Below are the code and all the weights of a small trained network. Each question names an input and a class and asks about switching units off, where a switched-off unit gives its printed mean instead of its output.

import numpy as np


def w(rows, s, z=0):
    codes = np.array(rows[::2]) - 128.0
    scale = np.full(codes.shape[1], s)
    scale[-1] = z or s
    return codes * scale


def f(y):
    return y / 2 * (1 + np.tanh(0.7978845608 * (y + 0.044715 * y**3)))


def log_softmax(a):
    a = a - a.max(-1, keepdims=True)
    return a - np.log(np.exp(a).sum(-1, keepdims=True))


def net(x, mask):
    res = np.array(x, float).reshape(1, 4) / 4 @ E
    y = f(res @ A[0][:, :-1].T + A[0][:, -1])
    res = res + np.where(mask, y, B[0][:, -1]) @ B[0][:, :-1]
    return log_softmax(res[-1] @ U[:, :-1].T + U[:, -1])


A, B = {}, {}
E = w([
[91,92,125,88,187,131],'x0',
[97,200,141,57,127,181],'x1',
[55,108,117,92,42,108],'x2',
[130,145,4,132,117,177],'x3',
],0.011)
A[0] = w([
[144,100,147,145,36,119,164],'N1',
[179,155,157,139,163,124,158],'N2',
[107,64,158,171,67,93,228],'N3',
[83,110,153,60,156,131,150],'N4',
[161,157,195,91,199,117,180],'N5',
[164,146,182,120,173,146,138],'N6',
[63,102,150,63,168,124,187],'N7',
[105,80,126,201,56,123,203],'N8',
[181,92,155,205,98,105,200],'N9',
[146,97,140,199,133,77,203],'N10',
[46,149,94,51,89,145,198],'N11',
[221,136,123,166,199,129,208],'N12',
[133,126,66,148,102,144,225],'N13',
[71,147,152,78,61,129,255],'N14',
[72,139,93,61,85,152,174],'N15',
[133,159,124,117,11,157,224],'N16',
[107,94,38,134,133,149,188],'N17',
[130,138,193,116,195,119,215],'N18',
],0.011,0.0049)
B[0] = w([
[111,152,102,153,96,56,174],'N1',
[145,114,110,203,88,169,195],'N2',
[113,89,149,140,133,54,211],'N3',
[73,86,182,81,117,134,205],'N4',
[100,66,155,177,45,167,250],'N5',
[119,118,137,154,73,159,203],'N6',
[60,62,183,82,131,137,228],'N7',
[123,148,123,133,160,53,196],'N8',
[174,110,110,201,129,83,225],'N9',
[161,82,131,189,151,103,216],'N10',
[100,180,145,2,113,129,243],'N11',
[196,61,80,199,135,238,254],'N12',
[150,180,75,108,204,113,198],'N13',
[93,191,178,83,30,113,233],'N14',
[102,182,145,38,133,111,219],'N15',
[165,223,80,123,57,94,216],'N16',
[131,122,80,65,171,122,207],'N17',
[122,53,169,173,77,167,248],'N18',
],0.0093,0.0094)
U = w([
[198,63,147,198,222,89,102],'0',
[144,203,110,164,73,201,10],'1',
[54,101,59,58,253,130,159],'2',
[182,80,143,228,75,255,194],'3',
[228,150,26,167,238,216,33],'4',
[112,254,140,64,86,122,140],'5',
[151,160,116,191,95,13,105],'6',
[38,77,241,102,83,154,235],'7',
],0.0069,0.0014)

Each question gives the input, the list of numbers given to net, and the class t.
The units are the neurons (one row each of A and B). Each row of codes is followed by its name. A weight is (code - 128) times the scale printed after its matrix; where a second scale follows, it is the last column's (A, B and U).
mask holds one flag per neuron, in row order. A switched-off neuron (its flag False) gives its mean, the last column of its row in B, instead of its output. The means were averaged over made-up inputs and are rounded, as every weight is.
A unit's drop is (log p(t) with every unit on - log p(t) with that unit switched off) / (log p(t) with every unit on - log p(t) with every unit switched off).
The circuit of an input: a set's keep is (log p(t) with only the set's units on - log p(t) with every unit switched off) / (log p(t) with every unit on - log p(t) with every unit switched off). Starting from the 12 units with the biggest drops (on a tie, the unit counted first), units are removed one at a time, each time the one whose removal leaves the highest keep (on an exact tie, the one counted first), for as long as the keep stays at least 0.8.
units of the circuit, in order: the units of the circuit, biggest drop first
most important unit: the unit with the biggest drop
top k neurons: the k neurons with the biggest drops, biggest first
drop of u: that unit's drop, to one decimal
input [6,6,-5,5], class 2: top 3 neurons	N14; N17; N16
input [-8,-4,5,7], class 6: units of the circuit, in order	N8
input [6,5,-1,4], class 2: units of the circuit, in order	N17; N5
input [1,-3,0,-7], class 3: units of the circuit, in order	N11; N15
input [8,-1,6,3], class 5: units of the circuit, in order	N11; N18
input [-3,-6,-5,1], class 0: top 3 neurons	N10; N9; N5
input [-2,-5,6,6], class 6: top 2 neurons	N8; N3
input [-3,-8,-4,2], class 0: top 2 neurons	N10; N9
input [7,5,-3,4], class 2: top 2 neurons	N14; N17
input [-6,1,5,-6], class 6: top 2 neurons	N3; N1
input [1,7,5,-2], class 5: drop of N16	0.1
input [8,-3,-2,-2], class 3: drop of N11	0.4
input [-7,-7,2,-6], class 6: drop of N1	0.2
input [-7,0,1,4], class 6: most important unit	N11
